Below is a small trained network, with its code and all its weights. Each question gives an input and a class and asks what happens when units are switched off, that is, made to give their printed mean instead of their output.

import numpy as np


def w(rows, s, z=0):
    codes = np.array(rows[::2]) - 128.0
    scale = np.full(codes.shape[1], s)
    scale[-1] = z or s
    return codes * scale


def f(y):
    return np.maximum(y, 0)


def log_softmax(a):
    a = a - a.max(-1, keepdims=True)
    return a - np.log(np.exp(a).sum(-1, keepdims=True))


def net(x, mask):
    res = np.array(x, float).reshape(1, 8) / 4 @ E
    y = f(res @ A[0][:, :-1].T + A[0][:, -1])
    res = res + np.where(mask, y, B[0][:, -1]) @ B[0][:, :-1]
    return log_softmax(res[-1] @ U[:, :-1].T + U[:, -1])


A, B = {}, {}
E = w([
[45,123,132,101,176,199],'x0',
[128,128,128,128,128,128],'x1',
[128,127,128,128,128,128],'x2',
[128,128,128,128,128,128],'x3',
[112,219,137,80,115,104],'x4',
[130,113,253,121,117,125],'x5',
[128,128,128,128,128,128],'x6',
[128,128,128,128,128,128],'x7',
],0.015)
A[0] = w([
[124,120,133,128,131,136,134],'N0',
[122,125,137,123,131,135,113],'N1',
[135,67,123,158,133,141,193],'N2',
[128,131,126,127,128,125,128],'N3',
[116,214,135,86,122,108,137],'N4',
[59,125,132,106,165,187,134],'N5',
[128,136,128,125,125,120,125],'N6',
[87,125,130,115,152,157,131],'N7',
[129,115,216,122,118,127,133],'N8',
[127,133,96,132,131,129,165],'N9',
[118,215,135,88,121,111,135],'N10',
[129,113,238,122,117,128,134],'N11',
[130,112,251,122,117,127,135],'N12',
[127,129,128,129,128,127,128],'N13',
[77,125,131,112,157,169,132],'N14',
[119,141,131,118,132,130,117],'N15',
[131,121,132,131,126,130,125],'N16',
[156,129,126,137,111,103,173],'N17',
[178,130,125,146,100,83,205],'N18',
[129,137,123,129,127,123,138],'N19',
[117,203,134,90,122,110,136],'N20',
[128,127,128,128,128,127,126],'N21',
[119,139,132,118,131,130,116],'N22',
[139,129,127,133,122,118,148],'N23',
[136,92,125,146,132,140,171],'N24',
[117,201,134,91,122,110,136],'N25',
[78,126,131,112,156,171,132],'N26',
[125,135,139,121,126,125,116],'N27',
[124,152,130,118,127,122,130],'N28',
[122,126,134,122,131,134,120],'N29',
[48,124,133,103,171,196,135],'N30',
[130,128,131,128,126,126,124],'N31',
[129,138,125,126,127,123,128],'N32',
[126,142,6,130,136,129,254],'N33',
[129,116,213,122,117,128,132],'N34',
[138,59,123,166,134,146,205],'N35',
[133,105,126,144,129,136,166],'N36',
[186,130,124,147,97,76,215],'N37',
[127,140,39,133,136,128,220],'N38',
[180,130,125,145,100,82,206],'N39',
[128,133,97,131,131,128,161],'N40',
[139,48,121,168,133,148,215],'N41',
],0.015,0.0071)
B[0] = w([
[128,124,124,125,133,126,139],'N0',
[131,124,123,123,127,122,136],'N1',
[112,103,126,128,175,135,193],'N2',
[127,129,129,129,126,129,131],'N3',
[145,158,129,125,7,123,188],'N4',
[146,125,73,49,132,129,203],'N5',
[128,132,132,130,123,126,134],'N6',
[139,128,99,89,131,129,170],'N7',
[143,101,129,125,128,48,195],'N8',
[120,137,129,130,131,154,161],'N9',
[146,158,129,124,40,122,187],'N10',
[147,95,128,125,127,17,211],'N11',
[149,93,129,124,127,25,220],'N12',
[128,128,129,128,128,128,128],'N13',
[141,127,89,75,131,129,183],'N14',
[133,129,125,124,118,125,138],'N15',
[127,125,127,128,132,124,134],'N16',
[117,130,154,152,130,128,170],'N17',
[104,130,184,196,129,130,202],'N18',
[124,132,131,132,123,134,137],'N19',
[145,157,129,125,20,123,181],'N20',
[128,129,128,128,129,128,128],'N21',
[133,129,125,124,118,125,137],'N22',
[121,128,138,141,126,131,145],'N23',
[117,116,125,127,159,131,169],'N24',
[143,153,129,125,34,124,180],'N25',
[139,127,88,81,130,129,183],'N26',
[132,127,129,127,122,120,135],'N27',
[133,137,127,127,111,126,144],'N28',
[131,125,123,124,126,124,136],'N29',
[148,125,46,36,132,129,215],'N30',
[129,128,129,129,128,125,130],'N31',
[127,133,129,129,121,130,135],'N32',
[104,161,129,133,130,252,249],'N33',
[139,107,128,125,128,65,192],'N34',
[102,92,126,131,210,136,205],'N35',
[121,119,129,129,145,132,158],'N36',
[101,130,211,220,128,130,213],'N37',
[109,157,129,133,130,233,217],'N38',
[107,130,191,193,127,130,204],'N39',
[119,137,128,130,128,152,159],'N40',
[100,94,126,130,212,137,215],'N41',
],0.015,0.019)
U = w([
[54,128,190,223,247,219,250],'0',
[99,212,187,208,52,205,122],'1',
[87,115,59,67,254,218,184],'2',
[159,203,63,57,68,206,88],'3',
[104,58,194,212,245,54,146],'4',
[165,138,196,197,52,43,75],'5',
[159,48,67,57,254,58,106],'6',
[201,127,70,45,64,48,38],'7',
],0.005,0.0024)

Each question gives the input, the list of numbers given to net, and the class t.
The units are the neurons (one row each of A and B). Each row of codes is followed by its name. A weight is (code - 128) times the scale printed after its matrix; where a second scale follows, it is the last column's (A, B and U).
mask holds one flag per neuron, in row order. A switched-off neuron (its flag False) gives its mean, the last column of its row in B, instead of its output. The means were averaged over made-up inputs and are rounded, as every weight is.
A unit's drop is (log p(t) with every unit on - log p(t) with that unit switched off) / (log p(t) with every unit on - log p(t) with every unit switched off).
most important unit: the unit with the biggest drop
top k neurons: the k neurons with the biggest drops, biggest first
drop of u: that unit's drop, to one decimal
input [1,-4,8,6,6,4,-4,5], class 7: most important unit	N37
input [0,4,-5,-3,1,3,-8,-3], class 5: top 2 neurons	(N30, N5)
input [2,-1,-5,-2,-2,1,-6,6], class 6: top 2 neurons	(N33, N38)
input [4,-4,-2,8,8,1,-2,1], class 7: top 2 neurons	(N33, N38)
input [1,6,-5,-8,-2,0,6,-3], class 2: top 3 neurons	(N37, N12, N11)
input [0,6,-2,5,6,-4,2,6], class 1: top 2 neurons	(N30, N5)
input [0,2,1,6,-2,1,1,6], class 4: top 2 neurons	(N33, N30)
input [8,-2,-3,8,7,1,-7,6], class 7: top 2 neurons	(N33, N38)
input [2,2,-1,7,1,-3,-4,6], class 3: top 2 neurons	(N41, N35)
input [-8,-2,6,0,-3,1,0,4], class 4: top 2 neurons	(N33, N38)
input [0,3,-8,-2,0,-2,-1,-1], class 0: top 2 neurons	(N30, N4)
input [-8,-5,5,-6,1,-4,-3,-6], class 1: drop of N35	0.1
input [3,3,-4,4,3,-3,-7,2], class 3: drop of N23	0.0
input [0,-4,2,3,1,0,-4,8], class 1: most important unit	N30
input [1,-6,-7,-2,-6,-3,-7,2], class 2: drop of N39	0.2
